Below is a small trained network, with its code and all its weights. Each question gives an input and a target symbol and asks what happens when units are switched off, that is, made to give their printed mean instead of their output.

import numpy as np


def w(rows, s, z=0):
    codes = np.array(rows[::2]) - 128.0
    scale = np.full(codes.shape[1], s)
    scale[-1] = z or s
    return codes * scale


def f(y):
    return y / 2 * (1 + np.tanh(0.7978845608 * (y + 0.044715 * y**3)))


def softmax(a):
    e = np.exp(a - a.max(-1, keepdims=True))
    return e / e.sum(-1, keepdims=True)


def log_softmax(a):
    a = a - a.max(-1, keepdims=True)
    return a - np.log(np.exp(a).sum(-1, keepdims=True))


def net(x, mask):
    ids = ['αβεζπστφω'.index(c) for c in x.split()]
    T = len(ids)
    res = E[ids] + P[:T]
    u = 0
    for l in range(2):
        r = res
        for j in range(2):
            rows = slice(2 * j, 2 * j + 2)
            q, k, v = (r @ M[l][rows].T for M in (Q, K, V))
            z = softmax(np.where(np.tri(T) > 0, q @ k.T / 2**0.5, -1e9)) @ v
            o = O[l][rows]
            res = res + np.where(mask[u + j], z, o[:, -1]) @ o[:, :-1]
        u += 2
        y = f(res @ A[l][:, :-1].T + A[l][:, -1])
        res = res + np.where(mask[u : u + 4], y, B[l][:, -1]) @ B[l][:, :-1]
        u += 4
    return log_softmax(res[-1] @ U[:, :-1].T + U[:, -1])


Q, K, V, O, A, B = {}, {}, {}, {}, {}, {}
E = w([
[110,138,168,111,156,43,101,87,170],'α',
[65,187,110,45,111,137,119,126,179],'β',
[167,147,70,82,161,101,135,72,156],'ε',
[148,149,160,161,164,122,183,133,137],'ζ',
[117,161,78,136,104,43,190,145,124],'π',
[165,115,85,182,113,139,136,147,249],'σ',
[118,113,73,119,201,187,134,97,138],'τ',
[195,93,166,96,110,151,116,170,138],'φ',
[114,115,146,79,31,79,97,141,80],'ω',
],0.018)
P = w([
[210,182,19,122,177,23,15,211,104],'0',
[162,179,74,129,168,87,66,209,128],'1',
[166,146,102,112,165,79,96,192,144],'2',
[164,131,117,113,146,81,116,165,154],'3',
[160,118,121,112,133,88,131,137,160],'4',
[146,111,130,110,115,98,148,119,167],'5',
[142,103,133,119,99,114,165,101,163],'6',
[134,100,137,124,84,127,179,82,174],'7',
[128,87,138,129,70,139,189,63,178],'8',
[110,78,140,144,45,161,192,44,171],'9',
[103,84,138,146,33,167,206,27,187],'10',
[87,76,143,157,19,167,196,1,192],'11',
],0.0071)
Q[0] = w([
[172,77,152,104,80,108,135,110,167],'L0H1',
[74,143,155,163,155,137,83,109,87],'L0H1',
[84,141,144,117,145,73,139,70,151],'L0H2',
[125,162,143,109,116,166,111,167,7],'L0H2',
],0.013)
K[0] = w([
[137,110,74,207,82,142,137,155,254],'L0H1',
[137,154,104,91,89,138,178,143,29],'L0H1',
[55,89,65,166,38,141,201,57,157],'L0H2',
[135,243,101,142,197,65,55,222,155],'L0H2',
],0.0074)
V[0] = w([
[134,119,216,59,148,128,77,27,61],'L0H1',
[157,168,105,43,170,161,185,180,37],'L0H1',
[115,88,177,114,176,255,7,126,102],'L0H2',
[150,97,64,10,34,113,169,160,19],'L0H2',
],0.0057)
O[0] = w([
[146,88,130,220,64,91,2,113,178,54],'L0H1',
[202,184,115,110,211,43,17,138,36,63],'L0H1',
[61,12,81,146,169,100,156,227,114,2],'L0H2',
[177,105,114,60,86,107,132,104,28,128],'L0H2',
],0.0069,0.0081)
A[0] = w([
[58,56,119,62,246,197,100,134,213,251],'L0N1',
[124,37,253,92,98,244,121,237,98,180],'L0N2',
[185,157,181,151,117,62,60,164,136,205],'L0N3',
[251,183,4,123,57,147,158,96,147,64],'L0N4',
],0.0054,0.0029)
B[0] = w([
[91,178,59,208,223,206,106,77,91,211],'L0N1',
[169,209,242,248,91,176,168,157,122,161],'L0N2',
[173,254,194,138,122,88,20,179,153,200],'L0N3',
[127,106,140,208,80,108,43,128,230,253],'L0N4',
],0.0058,0.005)
Q[1] = w([
[117,29,73,96,152,136,162,157,105],'L1H1',
[159,89,127,97,94,141,154,167,92],'L1H1',
[155,3,106,137,98,165,117,221,81],'L1H2',
[137,128,156,112,160,172,111,93,124],'L1H2',
],0.011)
K[1] = w([
[141,188,97,142,150,126,82,101,1],'L1H1',
[120,178,159,87,156,73,125,144,76],'L1H1',
[158,135,93,141,157,96,50,192,106],'L1H2',
[47,9,88,172,103,110,215,173,161],'L1H2',
],0.0075)
V[1] = w([
[68,157,70,101,173,29,89,117,108],'L1H1',
[175,75,1,147,195,190,121,119,188],'L1H1',
[79,171,20,128,50,145,127,149,189],'L1H2',
[76,144,89,7,196,112,93,52,120],'L1H2',
],0.0067)
O[1] = w([
[92,155,91,120,67,136,181,28,90,58],'L1H1',
[202,21,147,159,185,85,137,107,80,191],'L1H1',
[168,57,46,47,60,107,222,214,185,253],'L1H2',
[102,2,84,123,105,246,45,104,230,127],'L1H2',
],0.0071,0.0054)
A[1] = w([
[126,99,176,67,194,1,130,154,140,7],'L1N1',
[114,58,99,159,194,142,143,125,142,68],'L1N2',
[54,134,109,149,66,138,17,92,161,3],'L1N3',
[155,149,126,219,128,87,130,62,148,149],'L1N4',
],0.0082,0.0012)
B[1] = w([
[148,193,26,185,100,158,92,196,116,234],'L1N1',
[34,171,128,222,35,53,27,111,104,212],'L1N2',
[58,1,254,192,185,105,178,174,187,255],'L1N3',
[190,137,123,121,223,241,197,53,108,234],'L1N4',
],0.0063,0.0065)
U = w([
[108,196,97,65,68,111,140,93,137,239],'α',
[67,100,109,127,134,86,177,136,75,138],'β',
[106,204,97,120,226,210,196,122,94,208],'ε',
[119,105,218,173,177,145,124,97,172,2],'ζ',
[78,109,188,97,65,69,107,129,77,183],'π',
[187,141,112,127,138,140,68,238,177,148],'σ',
[102,133,115,146,106,168,74,94,111,156],'τ',
[254,68,124,70,167,147,95,76,142,39],'φ',
[91,92,101,41,135,163,91,157,159,140],'ω',
],0.0069,0.0026)

Each question gives the input, a string of symbols that net reads in full, and the target symbol t.
The units are the heads (2 rows each of Q, K, V and O) and the neurons (one row each of A and B). Each row of codes is followed by its name. A weight is (code - 128) times the scale printed after its matrix; where a second scale follows, it is the last column's (O, A, B and U).
mask holds one flag per unit, layer by layer, with each layer's heads first. A switched-off unit (its flag False) gives its mean, the last column of its rows in O or B, instead of its output. The means were averaged over made-up inputs and are rounded, as every weight is.
A unit's drop is (log p(t) with every unit on - log p(t) with that unit switched off) / (log p(t) with every unit on - log p(t) with every unit switched off).
The circuit of an input: a set's keep is (log p(t) with only the set's units on - log p(t) with every unit switched off) / (log p(t) with every unit on - log p(t) with every unit switched off). Starting from all 12 units, units are removed one at a time, each time the one whose removal leaves the highest keep (on an exact tie, the one counted first), for as long as the keep stays at least 0.8.
units of the circuit, in order: the units of the circuit, biggest drop first
unit that matters most: the unit with the biggest drop
k most important neurons: the k neurons with the biggest drops, biggest first
top k neurons in layer l: the k neurons of layer l with the biggest drops, biggest first
which heads matter: for each layer, one digit per head in row order, 1 if its drop is at least 0.15 and else 0, layers parted by /
input α α ω α, target π: most important neuron -> L1N3
input τ α π ζ ζ σ π α, target σ: units of the circuit, in order -> L1H1, L1N1
input π α α α ω α α ζ α π, target ζ: units of the circuit, in order -> L0N4, L0H1, L1N3, L1H2
input τ π π ζ β ω α φ ω σ, target α: units of the circuit, in order -> L0H2, L0H1, L1H1
input β ζ α π φ σ α α ε π β, target φ: which heads matter -> 01 / 10
input ζ α π, target α: top 2 neurons in layer 0 -> L0N3, L0N1
input α π α, target α: units of the circuit, in order -> L1H1, L0H2
input π φ π α σ ζ, target σ: units of the circuit, in order -> L0H1, L1H1, L1N1, L1H2
input ζ σ π α β τ π φ τ β, target ε: units of the circuit, in order -> L0H1, L0N2, L1H2, L1N2
input α σ α σ α σ τ, target β: which heads matter -> 01 / 11
input α π α β α, target ω: units of the circuit, in order -> L1H2, L0N3, L0N2
input τ π α α σ φ ε, target ε: units of the circuit, in order -> L0H1, L0N2, L1H2
input β α α α, target ζ: which heads matter -> 10 / 11
input σ α α π β π φ π, target ε: units of the circuit, in order -> L0H1, L0N2, L1H2, L1N4
input β φ ζ α σ τ, target β: unit that matters most -> L0H2
input φ π ω σ φ π, target ε: 4 most important neurons -> L0N2, L0N4, L1N2, L1N1
input φ α φ α, target σ: which heads matter -> 10 / 10
input β τ φ α σ π ζ φ α τ α, target β: 2 most important neurons -> L1N2, L0N3
input α α α φ σ α σ α ε β σ π, target σ: units of the circuit, in order -> L1H1, L1H2
input α π α α π π β τ, target τ: 2 most important neurons -> L1N2, L0N1
input α α σ β, target σ: most important neuron -> L1N1
input α α π τ π φ α α α α β σ, target σ: units of the circuit, in order -> L1H1, L1H2, L0H1
input π τ π α α α π α, target α: 2 most important neurons -> L0N3, L1N3
input π π α ε α φ σ φ ε α, target ε: 2 most important neurons -> L0N2, L1N1
